[[ 19.1 -55.0 -32.9 -15.9  -1.1   8.4  -5.4 -15.9 -12.0   4.4]
 [-11.7  17.9  15.2   1.7   6.7   0.1  23.4 -19.8   2.4  -6.8]
 [ 13.3 -13.4  -2.8 -13.1 -11.4   3.7 -10.6   2.5 -16.2  30.0]
 [-16.1 -19.2  -5.2   3.8   6.8   3.0  -4.3  10.7   8.8  -4.4]]
->
[[-11.7  17.9  15.2   1.7   6.7   0.1  23.4 -19.8   2.4  -6.8]
 [-16.1 -19.2  -5.2   3.8   6.8   3.0  -4.3  10.7   8.8  -4.4]]

[[  6.2  38.9 -19.2  22.0  12.4   2.6  -5.3  -6.7  -1.5  12.8   2.2 -15.5]
 [-14.8  14.4 -10.3 -44.4  17.7  -2.2   2.9 -11.7  -2.5  -1.4   6.8  -8.2]]
->
[[-14.8  14.4 -10.3 -44.4  17.7  -2.2   2.9 -11.7  -2.5  -1.4   6.8  -8.2]]

[[ -4.0   4.2   6.7 -22.5   4.1 -17.3 -22.5 -15.7  23.6 -19.1]
 [ 48.4 -18.4   1.5  -4.5 -25.5  34.0  20.5   7.8   6.3  20.0]
 [-14.9  15.3  -3.1  -7.2  26.6 -21.9 -21.3  -6.0  32.7 -24.6]
 [-45.2   1.0  31.8 -15.4  42.0  16.8 -28.6 -21.6  48.6   3.2]
 [ -1.6 -12.3  12.1 -11.9 -35.4  14.6   0.2  19.6  -4.9  23.9]
 [-21.5  29.8  -6.7   5.0  10.6 -19.7  26.3   3.6  16.1   6.1]
 [-37.2 -21.5   7.1 -16.3  46.5   5.8 -30.3 -16.2  30.3  -2.6]
 [-39.2  37.6  -2.8   2.7  33.0   4.4 -51.6 -27.0   3.7 -25.1]
 [ -1.6  -1.5   9.7 -16.7  14.9 -15.6 -18.9  -4.2  27.4 -21.5]]
->
[[ 48.4 -18.4   1.5  -4.5 -25.5  34.0  20.5   7.8   6.3  20.0]
 [-45.2   1.0  31.8 -15.4  42.0  16.8 -28.6 -21.6  48.6   3.2]
 [-21.5  29.8  -6.7   5.0  10.6 -19.7  26.3   3.6  16.1   6.1]
 [-39.2  37.6  -2.8   2.7  33.0   4.4 -51.6 -27.0   3.7 -25.1]]

[[-11.5   3.1 -10.2   3.4   1.1 -10.5  -2.5]
 [  4.2  -3.2  11.9  51.8  13.9  39.1  25.0]]
->
[[ 4.2 -3.2 11.9 51.8 13.9 39.1 25.0]]

[[-37.8   2.6  17.2 -29.4   9.4]
 [ 20.4 -16.6  21.5  47.6 -26.3]
 [-19.1  -9.5  34.4 -16.5  23.8]
 [  1.7  12.1  -1.0  -6.3   9.1]
 [ -4.7 -19.2  -1.8  -0.8  -4.6]
 [-23.6  15.1  17.5 -12.6 -32.7]
 [ 10.4 -31.0  14.4  20.0  12.3]]
->
[[ 20.4 -16.6  21.5  47.6 -26.3]
 [  1.7  12.1  -1.0  -6.3   9.1]
 [-23.6  15.1  17.5 -12.6 -32.7]]

[[-28.7 -26.6  16.3  15.3  36.2 -40.0]
 [  9.9 -16.0   2.7  19.1 -14.1 -11.8]
 [ -7.3  15.8   4.1 -18.9  17.3  19.7]
 [-40.7 -20.9  17.9  -0.1  28.5 -32.5]
 [ -6.6   3.6  19.7   5.0  -3.6  -3.8]
 [ 29.1  41.2   4.4 -22.3  46.4  33.3]
 [-26.2  -2.5   2.5  16.8 -18.4  -7.9]]
->
[[  9.9 -16.0   2.7  19.1 -14.1 -11.8]
 [-40.7 -20.9  17.9  -0.1  28.5 -32.5]
 [ 29.1  41.2   4.4 -22.3  46.4  33.3]]

[[ 16.1   9.2 -26.3  11.4 -19.7  14.2  10.0]
 [ 49.4  14.0   3.2 -14.2  10.9  23.0  -2.5]]
->
[[ 49.4  14.0   3.2 -14.2  10.9  23.0  -2.5]]
